[-43  30 -18  35 -21 -36  23   1] -> (86)
[ 49  -4   3 -11   7  48 -16   2] -> (103)
[-14  27  51  13  15  14 -11  31] -> (194)
[ 20 -10 -15 -15  12  20  -5  -3] -> (137)
[-10   9 -28  39  -2  33   5 -13] -> (69)
[55 12 23 -8 32 32  0 45] -> (80)
[ 20 -10 -15 -15  12  20  -9 -16] -> (71)
[ -2 -16  14 -40   1 -26 -17 -10] -> (183)
[ 30 -23  24 -52 -22 -10 -22 -12] -> (75)
[ 22  41  47   0  37  36 -23  46] -> (37)
gone (103): [-11   3  48 -16  -4  49   7] => [2]
gone (183): [  1  14 -17  -2 -40 -10 -26] => [-16]
gone (86): [ 23 -43  30  35 -21 -18   1] => [-36]
size: [-14  27  51  13  15  14 -11  31] => 8
gone (69): [  5  39 -28 -10 -13   9  33] => [-2]
gone (103): [ -4  48   2   7 -11 -16   3] => [49]
gone (194): [-11  27  13 -14  14  31  51] => [15]

[  2  -5  23 -22  -4  14 -15  -6 -11  18 -27  28  15   0  19 -20  19  44
 -15] : (12)
[  2  -5  23 -22  -4  14 -15  -6 -11  18 -27  28  14   0  15 -20  19  44
 -15] : (41)
[ 44  11   1  12  15   2  -9   6  -5  11   3   6  -2 -21 -24  -4  46  45
  -9] : (22)
size: [  2  -5  23 -22  -4  14 -15  -6 -11  18 -27  28  14   0  15 -20  19  44
 -15] => 19
size: [2] => 1

[  4  -4  -9 -21  -5]  (47)
[-1  2  3  7  2]  (39)
[-6 15 18 45 18]  (43)
[ 0  0  0 -1  0]  (85)
[  8   1 -14 -30  -1]  (130)
size: [  8   1 -14] => 3
gone (39): [-1  3  2  2] => [7]

[-43  -1 -38   0 -30  -7   5  -7  23   8  19 -23]  (58)
[  5   6  -3 -28   4  -8   6 -45 -39   0   6 -23]  (76)
[-26  13 -19 -19 -14  -6  13  17  12 -12  27  14]  (120)
gone (120): [-19  27  13  17  12 -19 -14  13 -26  -6 -12] => [14]
size: [-43  -1 -38   0 -30  -7   5  -7  23] => 9
size: [  5   6  -3 -28   4] => 5
size: [  5   6  -3 -28   4  -8   6 -45 -39   0] => 10
gone (120): [-26  -6 -19  12  13  13 -14  17  14  27 -19] => [-12]

[  5  -6  -4  -2   3  -2   9  10   5  -3  14  -6   6  -1  -5  -9  -7  -2
 -10   2  11]  (92)
[  0  -5  -1 -23 -15   1  -2 -18  14 -21  19  14  28 -14 -26  18   1  -3
  19  32 -17]  (38)
[  9 -38  -3 -12  39 -28 -19 -15 -14  21  32 -24  26   9 -38   9   0  46
  -5 -13  -3]  (57)
size: [  9 -38  -3 -12  39] => 5
gone (57): [ -3   9  -3 -19   9   9 -38 -38 -28 -12  26 -14   0  32 -13  46  -5  39
  21 -24] => [-15]
gone (57): [ 26   0 -12 -28  39   9 -13 -38 -14  46 -19  -3  -3  32  21   9 -38 -24
   9  -5] => [-15]
size: [  5  -6  -4  -2   3  -2   9  10   5  -3  14  -6   6  -1  -5  -9  -7  -2
 -10   2  11] => 21
gone (92): [-5 11 14  9 -1  6  2 -2  5 -4 -2 -7 -6  3 -6 -2 -9 -3  5 10] => [-10]

[  2 -10 -11  12  12 -17  12  11  -2 -19  -6   3  -2  13  -1   9  -8  -8
   1 -13  -5  -5  14 -27  -9 -10 -17  -5   0 -15  -6  16  -1]  (18)
[-19   7   3  19  26   2  24  30  10 -24  -3  40   5  26   3  21  -1   9
 -25   0   0  12  23   4   0   3 -24  -5   7 -16   0   4  -3]  (143)
[-19   7   3   6  20 -15  24  30  10 -24  -3  40   5  26   3  21  -1   9
  19   0   0  12  23   4   0   3 -24  -5   7 -16   0   4  -3]  (62)
[ 46   4  10  -5  -8  11  -8  -7  -8  26   8 -20   3  -7   8   4  15   0
  38  12  24  -1 -17   0   9   6  26  12   9  14  10   6  11]  (135)
[ -6   9   9  10  25   8  18  30  11 -31   4  38  10  11   9  25  -1   9
 -37  10  -2   8  17  13  11  15  -7  12   9 -13  12  12  17]  (104)
[ -6   9   9  10  25   8  18  30  11 -31   4  38  10  11   9  25  -1   9
 -37  10  -2   8  17  13  11   6 -36   6  12 -18   3  15   6]  (77)
gone (18): [ 12  -5  14  -6  12 -15  -5  -9  -5   1  -1  16   3  -8  -2  -6 -10   0
   9 -17 -17  12  13 -10  -8  11  -1  -2 -11 -27 -13 -19] => [2]
size: [-19   7   3  19  26   2  24  30  10 -24  -3  40   5  26   3  21  -1   9
 -25   0   0  12  23   4] => 24
gone (18): [ -2  11 -10  -2 -13 -15  14  -6   3  -1  12 -27 -17   9  -5   1  -8  16
  12  -8  -5 -19  13  -9 -17  -6 -10   0  -1  12 -11  -5] => [2]

[ -3  29 -14  -3  -2   4   4   9  10   7  20 -10 -12  18  -3  19  25   7
  31   2   7  -9  -4   4  19 -10  15  18   2  -4  20] = (82)
[  7  34  -1  -7   7   6 -10  -5   7  14 -23  46   8  15  17 -24 -19  10
   6   4 -27   5  14  23  24 -25 -11 -11  25  -5   7] = (153)
[ -6  -3  -1   0  19   2  -1  29   9   7  13 -32 -10 -14   2   6  -9   1
  12   9  18  -7   2  26  -2 -11  23   7   0  -9 -14] = (126)
[ -1  17  19 -16  15  29   3   2  22 -25   4   1 -25  24 -16   1 -14  -6
   4  12 -18   6  14 -11  -4  -6  -1   5 -24  15  12] = (8)
[-20  19   7   1  -5   0  -6   7 -11 -25  15  -6   3  27 -14   5 -23   3
  29  19   7  -4   5   1   8   3   3  -8  19  19  20] = (192)
[ 14   8   5  30 -14   2   2 -19  -3   1 -12  14 -27  15  -1 -10  -3  12
  -6 -22  18  14  -6 -17 -12  -7   2  10   9 -19   2] = (131)
[ 18 -15 -31   1  -3  -1 -14  -1 -23  18   5   7  -7  -6  14 -26  37 -11
  14 -13 -24  22  13   9 -32   8  -5  -2 -17  -7   4] = (213)
[ 11   1  -1  -2  -8 -16  -1 -11 -21  -6  -5  14 -15  -3   7  -9  11 -16
  -7  27 -20 -15  18   8 -16 -10  -2 -23 -21   2  17] = (184)
[-11  18  -4  -3  14  -7   6   6   8 -23  15 -11  -9  29 -33  -6  20 -10
   7  16   8 -15   5  -8   8 -15   4 -20  22  39  -4] = (50)
[  8   5  -1  -5 -15  21 -18  28  13  -2  12  -1  11 -26  22  -8  -4  -1
  -3   6  22   1 -18  23   3  -2  -8   0 -40  -9   5] = (7)
[ -9   5  -9   1  38   9 -28   3  15  -8  -1   1   0  -2  18  -7  -2 -33
  -1 -14   1  26  13  -5 -27  30 -20   4 -15  23 -20] = (88)
[ 12  -8 -11   9  -2  36 -10  -4  -9  -5 -12 -10  -1 -38  17 -23  37 -32
   8  20 -10  33   7  -7 -42  14   2 -16 -22   7  20] = (201)
size: [-20  19   7   1  -5   0] => 6
gone (8): [-11  -4  24 -14   3   1  -6   4   1 -16 -16  29 -25  15  -1 -18 -24  12
  15  -6  19   5  12  17   4  -1   6  14 -25  22] => [2]
size: [ 14   8   5  30 -14   2   2 -19  -3   1 -12  14 -27  15  -1 -10  -3  12
  -6 -22  18  14] => 22
size: [-11  18  -4  -3  14  -7   6   6   8 -23  15 -11  -9  29 -33  -6  20 -10
   7  16] => 20
size: [-20  19] => 2
size: [ 18 -15 -31   1  -3  -1 -14  -1 -23  18   5   7  -7] => 13
gone (201): [ -9  -4 -42 -10  33  20  17 -38  36 -10  -5 -32 -10   7   9  12 -12  -2
  -8   7  -7 -23 -22 -11 -16   2  20  -1   8  14] => [37]

